Below are the code and all the weights of a small trained network. Each question names an input and a class and asks about switching units off, where a switched-off unit gives its printed mean instead of its output.

import numpy as np


def w(rows, s, z=0):
    codes = np.array(rows[::2]) - 128.0
    scale = np.full(codes.shape[1], s)
    scale[-1] = z or s
    return codes * scale


def f(y):
    return y / 2 * (1 + np.tanh(0.7978845608 * (y + 0.044715 * y**3)))


def log_softmax(a):
    a = a - a.max(-1, keepdims=True)
    return a - np.log(np.exp(a).sum(-1, keepdims=True))


def net(x, mask):
    res = np.array(x, float).reshape(1, 6) / 4 @ E
    y = f(res @ A[0][:, :-1].T + A[0][:, -1])
    res = res + np.where(mask, y, B[0][:, -1]) @ B[0][:, :-1]
    return log_softmax(res[-1] @ U[:, :-1].T + U[:, -1])


A, B = {}, {}
E = w([
[163,40,112,2,86,8,85],'x0',
[99,133,36,101,37,132,188],'x1',
[45,114,145,75,184,178,136],'x2',
[60,117,129,195,134,61,192],'x3',
[174,213,49,86,177,186,155],'x4',
[54,210,128,137,132,116,51],'x5',
],0.0079)
A[0] = w([
[98,171,64,93,137,182,118,187],'n0',
[184,137,127,70,126,200,41,207],'n1',
[150,137,95,93,108,211,94,112],'n2',
[203,98,156,125,219,152,201,178],'n3',
[27,138,150,145,161,181,115,197],'n4',
[79,149,99,129,100,209,193,81],'n5',
[105,111,193,154,152,99,121,184],'n6',
[122,79,85,143,41,35,178,243],'n7',
[195,109,184,114,132,25,35,147],'n8',
[135,81,86,147,38,66,178,186],'n9',
[155,89,134,158,96,102,127,253],'n10',
[73,126,178,167,145,87,168,238],'n11',
[10,91,254,173,140,124,111,196],'n12',
[110,230,101,159,211,230,161,210],'n13',
[16,126,116,95,144,26,62,110],'n14',
[166,109,107,131,86,84,124,133],'n15',
[193,166,104,101,119,143,96,150],'n16',
[108,107,80,114,39,54,161,162],'n17',
[132,159,145,180,75,127,110,107],'n18',
[87,231,133,222,63,128,85,162],'n19',
[50,148,126,56,122,62,85,138],'n20',
],0.0084,0.0039)
B[0] = w([
[130,172,131,114,107,132,125,179],'n0',
[166,109,131,91,73,146,42,196],'n1',
[140,152,132,107,115,127,89,158],'n2',
[123,100,105,162,124,197,100,180],'n3',
[169,153,177,142,146,141,137,188],'n4',
[142,162,179,105,146,93,143,169],'n5',
[168,98,175,116,140,120,87,165],'n6',
[129,49,129,100,111,134,160,208],'n7',
[133,114,160,64,176,7,136,217],'n8',
[135,74,133,102,93,116,162,190],'n9',
[138,79,114,108,107,134,139,177],'n10',
[152,95,149,116,131,160,90,175],'n11',
[211,107,193,111,151,136,109,203],'n12',
[114,217,174,159,169,147,131,249],'n13',
[108,138,116,142,141,170,37,180],'n14',
[132,87,130,115,138,104,154,160],'n15',
[150,133,146,106,111,118,114,162],'n16',
[131,56,124,139,148,127,154,183],'n17',
[114,107,99,141,116,154,132,145],'n18',
[65,135,57,171,112,221,138,198],'n19',
[111,137,117,134,114,159,51,174],'n20',
],0.011,0.012)
U = w([
[108,86,80,124,77,104,254,131],'0',
[103,92,81,152,80,222,57,220],'1',
[215,78,207,81,133,84,102,165],'2',
[123,214,168,245,215,185,126,136],'3',
[85,195,163,99,173,105,205,97],'4',
[98,150,121,185,135,64,133,2],'5',
[104,221,117,97,97,113,75,122],'6',
[40,90,112,124,188,46,102,55],'7',
],0.0079,0.0039)

Each question gives the input, the list of numbers given to net, and the class t.
The units are the neurons (one row each of A and B). Each row of codes is followed by its name. A weight is (code - 128) times the scale printed after its matrix; where a second scale follows, it is the last column's (A, B and U).
mask holds one flag per neuron, in row order. A switched-off neuron (its flag False) gives its mean, the last column of its row in B, instead of its output. The means were averaged over made-up inputs and are rounded, as every weight is.
A unit's drop is (log p(t) with every unit on - log p(t) with that unit switched off) / (log p(t) with every unit on - log p(t) with every unit switched off).
The circuit of an input: a set's keep is (log p(t) with only the set's units on - log p(t) with every unit switched off) / (log p(t) with every unit on - log p(t) with every unit switched off). Starting from the 12 units with the biggest drops (on a tie, the unit counted first), units are removed one at a time, each time the one whose removal leaves the highest keep (on an exact tie, the one counted first), for as long as the keep stays at least 0.8.
units of the circuit, in order: the units of the circuit, biggest drop first
unit that matters most: the unit with the biggest drop
top k neurons: the k neurons with the biggest drops, biggest first
drop of u: that unit's drop, to one decimal
input [4,7,8,3,-3,4], class 1: top 3 neurons -> (n14; n8; n20)
input [-4,-7,-8,-8,-2,3], class 1: units of the circuit, in order -> (n19)
input [7,7,4,7,3,4], class 1: top 3 neurons -> (n14; n20; n8)
input [1,1,-1,-6,5,-4], class 1: top 3 neurons -> (n8; n3; n12)
input [3,2,2,3,-1,3], class 1: top 4 neurons -> (n8; n14; n20; n5)
input [-4,7,1,1,5,-1], class 3: top 2 neurons -> (n13; n8)
input [-6,8,6,-8,6,4], class 3: top 3 neurons -> (n13; n4; n8)
input [-1,7,-3,1,7,6], class 3: top 3 neurons -> (n13; n8; n19)
input [6,5,6,6,-1,8], class 1: top 2 neurons -> (n14; n20)
input [-4,8,7,-6,4,8], class 3: top 2 neurons -> (n13; n4)
input [-2,2,3,8,-3,1], class 2: top 3 neurons -> (n12; n13; n3)
input [-4,4,4,-1,7,-7], class 3: drop of n13 -> 0.1
input [4,-3,1,-1,8,6], class 6: drop of n5 -> 0.0
input [3,4,-7,-4,2,-7], class 0: unit that matters most -> n12
input [-5,3,6,-8,6,-4], class 3: drop of n13 -> 1.4
input [-4,3,-8,3,-7,3], class 0: drop of n12 -> -0.1
